[[-19 -13  -3   2 -22]
 [  6  45 -39  41  -3]
 [-26   2   0  -1 -12]
 [-16 -17 -14   7   3]
 [ -7   2  11  23  19]]
:
[[-13  -3]
 [ 45 -39]]

[[-38  24 -28]
 [ 18 -28 -39]
 [-24  31 -29]
 [-17 -36 -42]]
:
[[ 24 -28]
 [-28 -39]]

[[  6   0 -24  -1 -13]
 [ 26  35  12 -36  17]
 [ 14   7   1  36   6]
 [ 32  28 -25  12 -16]
 [-20  29  14  -4 -25]]
:
[[  0 -24]
 [ 35  12]]

[[-15  37 -17 -18  29]
 [-44  29 -38 -34  33]]
:
[[ 37 -17]
 [ 29 -38]]

[[ 37 -26  36  28  34]
 [-23  19 -33 -25 -27]
 [ 44  10 -15 -13  27]
 [ 25  43 -29 -29   4]
 [-37   5 -24 -18 -36]]
:
[[-26  36]
 [ 19 -33]]

[[ 12 -34  29]
 [ 19  35  22]
 [-24 -24 -24]
 [ 16  -2  23]
 [-15   2  25]]
:
[[-34  29]
 [ 35  22]]

[[  0  13 -12  36]
 [  9  23 -11  26]
 [-34 -14  -5  -4]
 [-28 -14  -3  -4]
 [ -2 -13  13 -41]]
:
[[ 13 -12]
 [ 23 -11]]

[[ 22  17 -29  -1  39]
 [-20  26  24 -35  27]]
:
[[ 17 -29]
 [ 26  24]]

[[ -1  19   2  11]
 [  6  -8   7 -21]
 [ -1  -9   2 -10]
 [ -7  28  -2  37]]
:
[[19  2]
 [-8  7]]
---
[[-33   3  10]
 [  4 -11   5]]
:
[ 10 -11]

[[ 2 33]
 [15 32]
 [29 -9]]
:
[33 15]

[[ 10 -36  19   1]
 [ -1   4  -1   0]
 [ -1   6  -3   0]]
:
[ 1 -1  6]

[[-28  21  -6  -4  38]
 [-10  20  15  13  24]
 [  5  20  36  29  19]]
:
[38 13 36]

[[ -4  -6]
 [-35  28]
 [ -4  -6]
 [ 23 -32]]
:
[ -6 -35]

[[ 26 -10  28  20 -12]
 [ -1  29 -13 -35  20]]
:
[-12 -35]

[[ 17 -19  -1 -19  32]
 [ 25  -2  17  -3  -9]]
:
[32 -3]

[[ 22  45  33]
 [ 16   8 -31]]
:
[33  8]

[[  0   2   0   0]
 [ 40  34  -5 -12]
 [  0   2   1   0]]
:
[ 0 -5  2]
---
[[ 14  14  12  17]
 [ 19 -15 -11  41]]
:
[[ 19 -15 -11  41]
 [ 14  14  12  17]]

[[-14 -17   4 -10 -10 -34  12   6 -13  11   9]
 [ 11  12   3 -19  -3  -5  -6  -8   7  -3  -4]
 [ 16 -12  16   0  -2   6  -9   0   0   8  -9]]
:
[[ 16 -12  16   0  -2   6  -9   0   0   8  -9]
 [ 11  12   3 -19  -3  -5  -6  -8   7  -3  -4]
 [-14 -17   4 -10 -10 -34  12   6 -13  11   9]]

[[ -7   6 -16  11 -14 -14 -13  -5 -24   2   0  14  36  -2  23  -2]
 [ -2  10 -29  10 -20 -13 -29   0 -35   9  -4  10  25   8  20  -1]
 [  2   6 -28  11 -11  -6 -43  -2 -27  12   6  15  28 -14  12   7]]
:
[[  2   6 -28  11 -11  -6 -43  -2 -27  12   6  15  28 -14  12   7]
 [ -2  10 -29  10 -20 -13 -29   0 -35   9  -4  10  25   8  20  -1]
 [ -7   6 -16  11 -14 -14 -13  -5 -24   2   0  14  36  -2  23  -2]]

[[-39   0 -27]
 [-17   4 -32]
 [  8 -22 -29]]
:
[[  8 -22 -29]
 [-17   4 -32]
 [-39   0 -27]]

[[-11  -4 -20 -25 -12  -6]
 [  6  26   3 -37  10   8]]
:
[[  6  26   3 -37  10   8]
 [-11  -4 -20 -25 -12  -6]]

[[-12  30 -22  32  -1  20 -44  26   4 -20 -28 -26 -32  22]
 [  3  27  36  -5  29   0   0   7   5   1  18   9  19 -14]
 [  8  -3  -2  -1  -5 -17  21 -10  -3  12  23  17  29 -10]]
:
[[  8  -3  -2  -1  -5 -17  21 -10  -3  12  23  17  29 -10]
 [  3  27  36  -5  29   0   0   7   5   1  18   9  19 -14]
 [-12  30 -22  32  -1  20 -44  26   4 -20 -28 -26 -32  22]]

[[ 14  17  32 -10 -16  17 -32]
 [ 35   4  21 -10 -40  11 -32]]
:
[[ 35   4  21 -10 -40  11 -32]
 [ 14  17  32 -10 -16  17 -32]]
